Known rows:
fusku: [ -8  59  -3 -10   1   0  39 -26   0  46 -18 -19  25 -22  63]
klutim: [-12  56  -8 -10  -5  -1  30 -33  14  42 -21 -16  19 -24  64]
tupam: [  0  45  -2   1   7   1  17 -10   8  17  10 -16  -2 -23  48]
vobram: [-11  39  -3  -9  17   8  18 -12   1  43  -6 -19   7 -35  49]
tapil: [ -6  52   3 -17  -5   6  30 -18   1  26  15   2   0 -18  68]
pitus: [-10  36  -9 -13  15  10  13 -16   3  43 -10 -20   6 -32  55]
flizil: [-25  44   9 -21  -7  13  26 -23  -2  41  16  -6   3 -27  65]
drapliba: [  2  47  -5  -6  14  -2  17   0   7  24   2  -9 -11 -27  53]
brera: [ -9  41  31  15   6  10   6 -32  -1  13  -8 -18  -2 -36  47]
vimi: [ -8  43   7 -13   7   4  10 -10   9  41 -13 -10  -4 -37  55]
flibo: [ -3  44  29  11  18  -6   5 -34  -8  42  -6  -5 -10 -32  48]
drodek: [-16  36  -8 -12  11   5   7 -20  13  39  -8 -15   4 -33  54]
fotrur: [ -8  36  -6 -11  14  14  17 -17   2  40  -9 -19  13 -37  52]
rurel: [ -6  33  -6 -12  18  15  10 -17   5  41  -9 -18   7 -39  50]
skegrok: [ 52  36  -9   4  12   9  18   6   5   9  20  11   6 -10  57]
taroron: [-14  40  -6  -7  23   1  19 -18  -2  44  -2 -19   1 -30  50]
trogun: [  6  44  -4  -2  16  -2   9  -8   6  25   5  -7  -5 -27  43]
lebam: [ -9  39  -5  -9  17   7  16 -15   1  46  -4 -20   7 -35  48]
fodrun: [  3  47 -12 -14   9   2  12  -4  15  30   0  -4  -7 -23  55]
stozom: [ -9  34  -5  -7  24   8  19 -14  -4  45  -5 -19   3 -35  48]
stovin: [-14  42  -4 -10  14   1  14 -13   6  41  -2 -17   4 -35  43]
naflapler: [ -8  40   0 -11   7   8   5 -20   8  47  -5 -14  12 -37  44]
grapan: [-23  36  12  19   4  26  34 -20   5 -22  11 -55  10 -33  41]

Facts:
groges {dremum=c, rinu=g, tupur=pletruklon pletrol}
tutren {dremum=a, rinu=h}
lesun {dremum=b, rinu=i, sibruk=flupluk, tupur=sese galum}
muges {dremum=a, rinu=e, sibruk=meskik}
plaskitir {dremum=a, rinu=g, sibruk=pepar, tupur=gaflodror vimi}
ziska {dremum=a, rinu=f, sibruk=flalik}
stogrur {dremum=b, rinu=d}
nidak {dremum=a, rinu=h, sibruk=skezus}
moklu {dremum=b, rinu=e, sibruk=zivi, tupur=geflu}
vobram {dremum=a, rinu=h, sibruk=stubrotra}
klaplin {dremum=b, rinu=j, sibruk=nazon, tupur=lugros zemi flostuk fotrur floflok siskem}
fitar {dremum=a, rinu=d, sibruk=trorun, tupur=trisum tusar ziska nidak}
tetek {dremum=a, rinu=f}
meskik {dremum=c, rinu=e, sibruk=flizil, tupur=duvir toba}
stamego {dremum=c, rinu=i, sibruk=grafegrol}
galum {dremum=a, rinu=e}
taroron {dremum=a, rinu=e, sibruk=klaplin}
drapliba {dremum=b, rinu=i, sibruk=brera, tupur=trorun pletrol trutrom toba}
soram {dremum=b, rinu=f, sibruk=brelem, tupur=tutren zivi}
nolo {dremum=a, rinu=g}
tregrer {dremum=c, rinu=f, sibruk=plaskitir}
skelem {dremum=b, rinu=j}
fotrur {dremum=a, rinu=f}
drato {dremum=c, rinu=d, tupur=nazon stogrur}
gafla {dremum=c, rinu=f, sibruk=trisum}
takik {dremum=a, rinu=g, sibruk=skelem}
zemi {dremum=b, rinu=f, sibruk=skadra}
lugros {dremum=b, rinu=f}
flaberus {dremum=a, rinu=j, tupur=paflok}
gaflodror {dremum=a, rinu=f}
flupluk {dremum=c, rinu=h, sibruk=steklimol}
grapan {dremum=a, rinu=h, tupur=flostuk}
pitus {dremum=a, rinu=f, sibruk=flustiplir}
trogun {dremum=b, rinu=i, sibruk=nugre, tupur=nolo}
trisum {dremum=c, rinu=i}
stozom {dremum=a, rinu=e, sibruk=stamego}
stubrotra {dremum=a, rinu=h, tupur=trisum pibam}
dotram {dremum=a, rinu=j, sibruk=gokla}
vimi {dremum=a, rinu=g}
trutrom {dremum=a, rinu=f, sibruk=pletruklon}
gozen {dremum=c, rinu=h, tupur=flupluk sese gokla vimi}
skogristo {dremum=c, rinu=h, sibruk=bobren}
geflu {dremum=c, rinu=i, sibruk=zemi}
tupam {dremum=b, rinu=i, sibruk=vobram, tupur=siskem}
ratrer {dremum=a, rinu=d, sibruk=stozom}
skadra {dremum=a, rinu=j}
sese {dremum=a, rinu=j, sibruk=takik}
rurel {dremum=a, rinu=f, sibruk=skegrok}
toba {dremum=c, rinu=h}
gokla {dremum=c, rinu=d}
pletrol {dremum=b, rinu=j}
varu {dremum=a, rinu=d, sibruk=klutim}
paflok {dremum=a, rinu=f}
plebedi {dremum=b, rinu=e, sibruk=tusar}
klutim {dremum=a, rinu=j, sibruk=fusku}
pletruklon {dremum=c, rinu=i, sibruk=flamor}
drodek {dremum=a, rinu=j, sibruk=fotrur}
pepar {dremum=b, rinu=h}
neplum {dremum=b, rinu=j, sibruk=pitus}
tapil {dremum=b, rinu=d, sibruk=ploklis, tupur=trutrom}
ploklis {dremum=c, rinu=g, sibruk=lesun}
skezus {dremum=c, rinu=f}
stovin {dremum=a, rinu=i, sibruk=tregrer}
tusar {dremum=a, rinu=f, sibruk=duvir}
grazus {dremum=b, rinu=f, sibruk=piflusken}
grafegrol {dremum=a, rinu=h, sibruk=tetek, tupur=flostuk muges}
flizil {dremum=a, rinu=d, sibruk=flostuk, tupur=flamor plebedi neplum}
brelem {dremum=a, rinu=f, sibruk=pletrol, tupur=duvir sese}
flostuk {dremum=a, rinu=e, sibruk=tapil}
bobren {dremum=a, rinu=f}
piflusken {dremum=a, rinu=d, tupur=pibam nazon naflapler}
flalik {dremum=c, rinu=i, tupur=gokla}
naflapler {dremum=a, rinu=g, sibruk=nidak}
kaluk {dremum=b, rinu=j, tupur=pitus pletrol}
flonu {dremum=c, rinu=f, sibruk=soram, tupur=notrim lebam}
sotukis {dremum=b, rinu=i, tupur=skogristo flostuk}
flamor {dremum=a, rinu=f, sibruk=rurel}
notrim {dremum=a, rinu=h, sibruk=sese}
siskem {dremum=c, rinu=f}
skobo {dremum=b, rinu=g, tupur=steklimol vidra}
fodrun {dremum=b, rinu=g, sibruk=fiski}
vavar {dremum=b, rinu=j, sibruk=naflapler}
duvir {dremum=a, rinu=h}
suski {dremum=a, rinu=j, sibruk=lebam}
fiski {dremum=c, rinu=f}
nazon {dremum=a, rinu=f}
nugre {dremum=b, rinu=f, sibruk=floflok}
floflok {dremum=a, rinu=h, sibruk=trutrom}
vidra {dremum=a, rinu=i}
lebam {dremum=a, rinu=h, sibruk=paflok}
brera {dremum=a, rinu=f, sibruk=suski, tupur=galum muges}
flustiplir {dremum=a, rinu=h, sibruk=dotram, tupur=fodrun gokla}
fusku {dremum=a, rinu=h}
trorun {dremum=b, rinu=f}
fligil {dremum=a, rinu=d, tupur=notrim fiski tregrer nazon}
skegrok {dremum=c, rinu=h, tupur=takik}
stiklon {dremum=a, rinu=f, sibruk=skobo, tupur=pepar neplum}
drele {dremum=b, rinu=f, tupur=pibam galum}
zivi {dremum=a, rinu=g, sibruk=ratrer}
steklimol {dremum=a, rinu=d, sibruk=varu}
flibo {dremum=a, rinu=e, sibruk=gaflodror, tupur=nazon ratrer vimi}
pibam {dremum=a, rinu=d}

Rows:
[ 13  38 -13 -11  13  15  18 -11   1  32   0  -8  11 -28  58]	trorun
[  9  43 -10  -7   9   4  12 -17   5  35   7   0  12 -30  49]	stogrur
[  6  40  -6  -4  13  10  12 -15   7  26   2  -7   2 -25  57]	soram
[-11  40   3  -2  10   0   8 -27   5  38  -3  -9   4 -38  44]	fitar
[ 20  42  38  21   5   1  -7 -43  -7  20   0   6   2 -26  45]	drele
[ -7  47  25  -7  12   5  17 -10   3  25 -19  -9 -26 -42  68]	brelem
[ 49  44 -12   1   9   6  14   0   5  21  24  15  13  -4  52]	trisum
[ 41  39 -15   7  14  -1   7 -10  14  10  23  15  -3  -2  58]	flonu
[  8  45  -5 -10   8  11  12 -10  11  20  -3  -7  -2 -27  61]	kaluk
[ -8  39  -4  -8  14   4  11 -17   5  44  -5 -10   5 -41  45]	ratrer
[  7  40  41  15   3   1  -8 -48  -7  45  -3   5  18 -42  34]	piflusken
[ 41  43 -25  -2  11  -5  16   4  14  16  27  13   3   0  53]	geflu
[ -6  45  17  -8   4   2   9 -12   7  34 -17 -10 -12 -39  57]	plaskitir
[ 13  43   1  -8   5  12  11  -9   8  26  -2  -7   7 -28  52]	skobo
[ 37  61 -19  -3   1  -4  35  -5   8  18  17  15   9   9  74]	flupluk
[ 41  38 -26   1  15   1  12  -3  16  15  26  13   2   2  59]	gafla
[-38  38   5  -1  -2  26  44 -26  -7   1  27 -45  14 -18  57]	flostuk
[-13  38   0  -6  14   6  12 -19   6  36  -8 -17  -4 -32  54]	stiklon
[-21  32  15  22   5  24  27 -19   3 -17   8 -50  10 -36  39]	grafegrol
[-32  43   8 -10   4  13  27 -29  -8  32  24 -20   3 -15  62]	muges
[ -4  41  19   5  15   3  13 -29  -7  36  -5 -11  -1 -34  46]	galum
[  4  36  17  -1  12  10   0 -36  -3  51  -8  -7  17 -36  47]	nazon
[ 43  46 -12  -2   4   4  15   7  18   7  18  14  -2  -8  62]	groges
[  4  68  39   3  -9  -7  22 -25  -3  17  -3   6 -15 -19  67]	lesun

The same elements again, as new rows of numbers:
Known rows:
pibam: [ 19   7 -12   3  26  53  -1  -3   4   4 -11  12   1 -27   4 -14 -45  -9
  20 -14  20  -6   4   0]
flizil: [ 11  26 -25 -24  31  14  -4  47  -5  10 -16  14 -13 -29   8   2 -57   6
   0 -17   4  32   3  19]
lesun: [ 18  -6 -17 -11  22  17   5  41 -10 -22  19  -8  39 -16   8  -2 -11  31
  10  -6  38  33 -10   3]
galum: [ 19   1  -8  -3  32  40  -3   7   2   3  -6   3   3 -15   4 -21 -49  -5
   8 -10  21  -4   3  -9]
ploklis: [ 25  21 -12 -34  15  29 -17  44 -13 -30   1  -4  28 -14  13   2 -30   5
  17 -10  40  32 -15  -1]
stamego: [ 32  13  -8 -18  25  51 -12  24  -3 -18  -9   7  37   2  11  -9  -9  -7
  -9 -14  26  17 -16 -17]
pitus: [ 19  11 -13  -7  23  36  -3  16   2 -15  -4   3  14  -7   4  -9 -49 -11
  -5 -17  12  11 -17 -17]
flaberus: [ 22  12 -11 -13  22  37  -5  12  -4 -13  -4  17   9 -10   4 -12 -44   2
  -6 -18  12  15  -9 -10]
tetek: [ 25  11 -19  -7  36  50   4  18   8   2  -7  12  19  -7   2 -11 -36 -18
 -10 -32  10  -3 -15  -4]
ratrer: [ 21   3 -13   2  28  52  -6  11  -6   8  -1  11   9 -14   6  -8 -32 -12
  19  -9  10   0  -9  -5]
drato: [ 27  18  -9 -22  16  70 -10  29  -2 -12   5  -2  35  -7  17  -2  -8   2
  22  -7  34  26 -17  -3]
flustiplir: [ 14  -9 -12 -19  33  39  -4  21  -6   6  -2   6  11   0   6 -24 -37  -7
   6 -11  19  17 -16   1]
moklu: [ 30 -10 -17  10  27  13  -5  19  -6 -23   3   5  38  -3  18  -1  -6  12
  -1 -16  16  30 -11 -20]
steklimol: [ 17  25  -2  -7  18  35  -2  12  -1 -15  -3  19   2 -16  -2  -1 -55   3
  21 -30  23   9  -9   3]
geflu: [ 30  16   0 -20  17  40 -21  22  -2 -24 -10   7  26   0  14  -9 -23   3
   7 -12  29  25 -16 -20]
fiski: [ 29  31  -4 -13  15  62 -15  32   3 -15   7 -15  39  -8  14  -1 -18  -6
  15 -17  32  17 -22 -17]
fotrur: [ 23  23 -10  -5  30  50  -5  24   4  -7   0  -7   9   1  10  -6 -57 -19
   5 -29  16  -7  -6  -5]
tupam: [ 37   5 -10  -9  30  29  -1  23   4 -22  -1 -12  33   7  19   1 -16  11
   4 -23  30  21  -4  -5]
suski: [ 26  13  -8 -13  21  36  -3   8  -2 -12  -8  13   7  -6   2 -11 -43   2
  -6 -22   9   7  -5  -8]
drapliba: [ 27  -7 -19 -11  24  21   6  28  -1 -36   3  -9  42   0  13  -6  -3  23
 -12  -8  24  44 -19 -15]
flonu: [ 29  20 -13 -21  10  61 -14  29   8 -15  -2  -8  39  -9  21   1 -12   4
  14 -16  34  32 -21 -13]
dotram: [ 25  11 -10 -12  26  38  -5  14  -3 -12  -4  16   4  -5   4 -12 -43  -2
 -11 -22  13   8  -6 -11]
paflok: [ 20  16 -11  -3  25  38  -7  21   0  -8   2   7  17  -7   5  -8 -47 -18
   2 -25  11   2 -15 -13]

Rows:
[ 23  12  -6 -25  19  42  -8  42 -13 -10  10  -1  38   6   8 -15 -13   5
   9  -1  30  29 -18 -12]	flalik
[ 28  11  -8  -9  32  23  -2  26   7 -25   7  -6  48  10  35   3 -22  -2
   8 -12  25  32 -15 -15]	nugre
[ 18   1  -9 -25  24  49 -13  42 -12  -4   4  -6  39   2  15 -22 -10   5
  15  -3  37  37 -20  -2]	gozen
[ 28  13   3 -20  24  49 -22  24  -2 -20 -12 -14  22   4  21 -10 -34  -8
  16 -15  39  20  -9 -10]	skogristo
[ 14  -3 -24  -2  30  50  -4   6  -2  -3   2   6  13 -26   6 -25 -39  -2
   6 -14  21  12  -1   1]	stubrotra
[ 19  14 -14 -32  18  26 -10  50 -18 -21 -13  -5  34 -18  13  -9 -24  15
  10   2  36  54  -6 -11]	meskik
[ 19   2 -11  -9  26  50   1   3   4   0  -3   0   6 -22   6 -20 -44  -4
  15 -18  18   0  -2  -4]	naflapler
[ 21   4 -13 -13  32  50  -4  17   2  -5  -8  -8   4   2  10 -19 -51  -8
   7 -22  23   8  -5   5]	grapan
[ 26  24  -4 -16  24  48 -17  34   3 -20  -3 -12  27   9  20  -2 -36 -11
  15 -19  31   8 -13 -19]	siskem
[ 14   0  -4  -9  29  36  -7  22  -6  -4  -4  -2  11  -5  -4 -24 -45 -12
  -1  -7  14   9 -13  -9]	duvir
[ 16  -3 -24  -8  27  48   4  21   0   4   3   1  14  -9   7 -15 -39  -2
   4 -19  22   6  -4   1]	brera
[ 18   4  -5 -12  28  45  -1  14  -3  12  -5  -5   2 -11   2 -21 -43  -1
  23 -12  14  -2  -9   0]	vimi
[ 22  27   8 -26  10  45 -18  39  -1 -34  -4 -17  23  14   7 -13 -29  -3
  11 -22  24  28 -23 -12]	skegrok

